Below is a small trained network, with its code and all its weights. Each question gives an input and a class and asks what happens when units are switched off, that is, made to give their printed mean instead of their output.

import numpy as np


def w(rows, s, z=0):
    codes = np.array(rows[::2]) - 128.0
    scale = np.full(codes.shape[1], s)
    scale[-1] = z or s
    return codes * scale


def f(y):
    return y / 2 * (1 + np.tanh(0.7978845608 * (y + 0.044715 * y**3)))


def log_softmax(a):
    a = a - a.max(-1, keepdims=True)
    return a - np.log(np.exp(a).sum(-1, keepdims=True))


def net(x, mask):
    res = np.array(x, float).reshape(1, 4) / 4 @ E
    y = f(res @ A[0][:, :-1].T + A[0][:, -1])
    res = res + np.where(mask, y, B[0][:, -1]) @ B[0][:, :-1]
    return log_softmax(res[-1] @ U[:, :-1].T + U[:, -1])


A, B = {}, {}
E = w([
[191,125,144,40,25],'x0',
[171,111,65,39,231],'x1',
[192,105,252,135,186],'x2',
[240,131,68,212,115],'x3',
],0.0045)
A[0] = w([
[90,117,169,198,49,103],'neuron 0',
[95,130,160,176,74,78],'neuron 1',
[89,121,171,198,57,92],'neuron 2',
[164,132,68,51,209,97],'neuron 3',
[57,125,110,222,219,98],'neuron 4',
[65,119,15,128,79,96],'neuron 5',
[129,128,131,123,125,8],'neuron 6',
[157,122,82,64,192,102],'neuron 7',
[132,126,136,130,135,52],'neuron 8',
[94,143,60,126,102,112],'neuron 9',
[96,129,120,159,165,54],'neuron 10',
[168,123,139,72,65,76],'neuron 11',
[112,124,145,159,99,65],'neuron 12',
[134,133,132,131,128,255],'neuron 13',
[38,131,172,57,136,98],'neuron 14',
[182,134,102,161,125,72],'neuron 15',
[146,130,127,132,129,8],'neuron 16',
[99,139,170,185,68,92],'neuron 17',
[42,136,172,58,137,100],'neuron 18',
[96,122,166,197,55,107],'neuron 19',
[75,138,29,123,88,91],'neuron 20',
[155,122,86,70,185,93],'neuron 21',
[66,130,118,207,211,93],'neuron 22',
[231,136,70,202,118,113],'neuron 23',
[186,123,238,136,174,101],'neuron 24',
[27,136,178,49,139,102],'neuron 25',
[183,136,145,46,44,93],'neuron 26',
[39,116,167,63,134,96],'neuron 27',
[138,129,108,137,124,44],'neuron 28',
[156,121,83,65,191,99],'neuron 29',
[143,137,127,137,130,189],'neuron 30',
[220,129,80,191,120,95],'neuron 31',
[215,129,81,190,120,99],'neuron 32',
[95,139,141,107,134,59],'neuron 33',
[122,126,118,123,120,76],'neuron 34',
[90,135,123,175,182,71],'neuron 35',
[70,123,21,126,82,94],'neuron 36',
[197,138,254,138,186,88],'neuron 37',
[87,147,47,124,97,101],'neuron 38',
[211,128,84,185,121,92],'neuron 39',
[159,111,71,60,197,92],'neuron 40',
[107,132,145,153,100,69],'neuron 41',
[183,114,234,141,172,81],'neuron 42',
[180,128,142,51,45,88],'neuron 43',
[79,137,120,187,196,75],'neuron 44',
[183,127,141,47,41,87],'neuron 45',
],0.009,0.0034)
B[0] = w([
[137,236,157,154,126,220],'neuron 0',
[155,200,153,148,146,162],'neuron 1',
[152,233,152,155,136,206],'neuron 2',
[151,250,160,163,121,202],'neuron 3',
[198,94,3,149,135,214],'neuron 4',
[196,100,179,28,129,204],'neuron 5',
[178,136,139,137,161,79],'neuron 6',
[140,216,149,156,119,177],'neuron 7',
[162,134,137,129,143,93],'neuron 8',
[149,113,151,76,120,156],'neuron 9',
[185,124,106,143,150,109],'neuron 10',
[183,115,71,150,151,172],'neuron 11',
[158,167,143,143,148,117],'neuron 12',
[44,112,107,112,73,233],'neuron 13',
[118,72,185,183,190,205],'neuron 14',
[145,108,162,156,175,138],'neuron 15',
[176,132,145,138,167,81],'neuron 16',
[150,215,150,147,138,186],'neuron 17',
[118,74,182,181,186,202],'neuron 18',
[129,226,149,154,125,213],'neuron 19',
[190,109,170,47,134,183],'neuron 20',
[147,206,147,153,128,162],'neuron 21',
[196,104,32,155,141,192],'neuron 22',
[90,57,193,189,196,250],'neuron 23',
[184,106,166,28,118,229],'neuron 24',
[112,62,194,194,201,226],'neuron 25',
[190,104,26,154,149,230],'neuron 26',
[122,78,182,180,190,196],'neuron 27',
[167,128,151,134,164,92],'neuron 28',
[140,215,148,155,123,173],'neuron 29',
[93,117,124,124,113,175],'neuron 30',
[116,75,184,178,199,215],'neuron 31',
[114,75,182,178,187,211],'neuron 32',
[158,120,148,149,165,105],'neuron 33',
[149,128,134,127,139,102],'neuron 34',
[187,119,86,147,147,133],'neuron 35',
[192,104,174,37,130,194],'neuron 36',
[212,104,184,10,125,248],'neuron 37',
[166,112,159,64,126,165],'neuron 38',
[122,83,179,174,190,198],'neuron 39',
[154,233,156,159,128,184],'neuron 40',
[156,166,146,140,149,118],'neuron 41',
[201,115,171,37,135,212],'neuron 42',
[192,107,35,155,152,220],'neuron 43',
[195,114,68,150,150,155],'neuron 44',
[200,107,28,158,154,228],'neuron 45',
],0.032,0.0028)
U = w([
[158,100,156,19,116,121],'0',
[89,72,165,188,168,113],'1',
[165,110,2,151,129,99],'2',
[121,224,142,152,107,106],'3',
[10,99,97,90,40,251],'4',
],0.009,0.0021)

Each question gives the input, the list of numbers given to net, and the class t.
The units are the neurons (one row each of A and B). Each row of codes is followed by its name. A weight is (code - 128) times the scale printed after its matrix; where a second scale follows, it is the last column's (A, B and U).
mask holds one flag per neuron, in row order. A switched-off neuron (its flag False) gives its mean, the last column of its row in B, instead of its output. The means were averaged over made-up inputs and are rounded, as every weight is.
A unit's drop is (log p(t) with every unit on - log p(t) with that unit switched off) / (log p(t) with every unit on - log p(t) with every unit switched off).
The circuit of an input: a set's keep is (log p(t) with only the set's units on - log p(t) with every unit switched off) / (log p(t) with every unit on - log p(t) with every unit switched off). Starting from the 12 units with the biggest drops (on a tie, the unit counted first), units are removed one at a time, each time the one whose removal leaves the highest keep (on an exact tie, the one counted first), for as long as the keep stays at least 0.8.
circuit, biggest first: the units of the circuit, biggest drop first
top k neurons: the k neurons with the biggest drops, biggest first
drop when u is switched off: that unit's drop, to one decimal
input [-6,-5,-4,-3], class 2: circuit, biggest first : [neuron 4]
input [-2,-8,1,-7], class 3: top 4 neurons : [neuron 0; neuron 2; neuron 19; neuron 17]
input [-7,6,-1,0], class 2: top 2 neurons : [neuron 4; neuron 22]
input [6,-8,0,7], class 3: top 2 neurons : [neuron 0; neuron 19]
input [-7,6,1,2], class 2: top 2 neurons : [neuron 4; neuron 22]
input [8,2,1,8], class 1: top 3 neurons : [neuron 23; neuron 31; neuron 32]
input [1,8,5,8], class 1: top 3 neurons : [neuron 23; neuron 31; neuron 32]
input [-1,8,4,7], class 3: top 2 neurons : [neuron 3; neuron 40]
input [2,4,-8,8], class 0: top 3 neurons : [neuron 5; neuron 36; neuron 20]
input [0,-1,5,5], class 0: top 4 neurons : [neuron 37; neuron 24; neuron 42; neuron 25]
input [-8,1,5,7], class 2: top 3 neurons : [neuron 4; neuron 22; neuron 44]
input [-3,2,-4,4], class 0: top 3 neurons : [neuron 25; neuron 5; neuron 36]
input [-3,-3,-7,6], class 0: drop when neuron 5 is switched off : 0.2
input [-5,0,5,2], class 0: circuit, biggest first : [neuron 37]
input [-5,4,4,2], class 2: drop when neuron 20 is switched off : 0.1
input [-2,1,3,3], class 4: drop when neuron 36 is switched off : 0.1
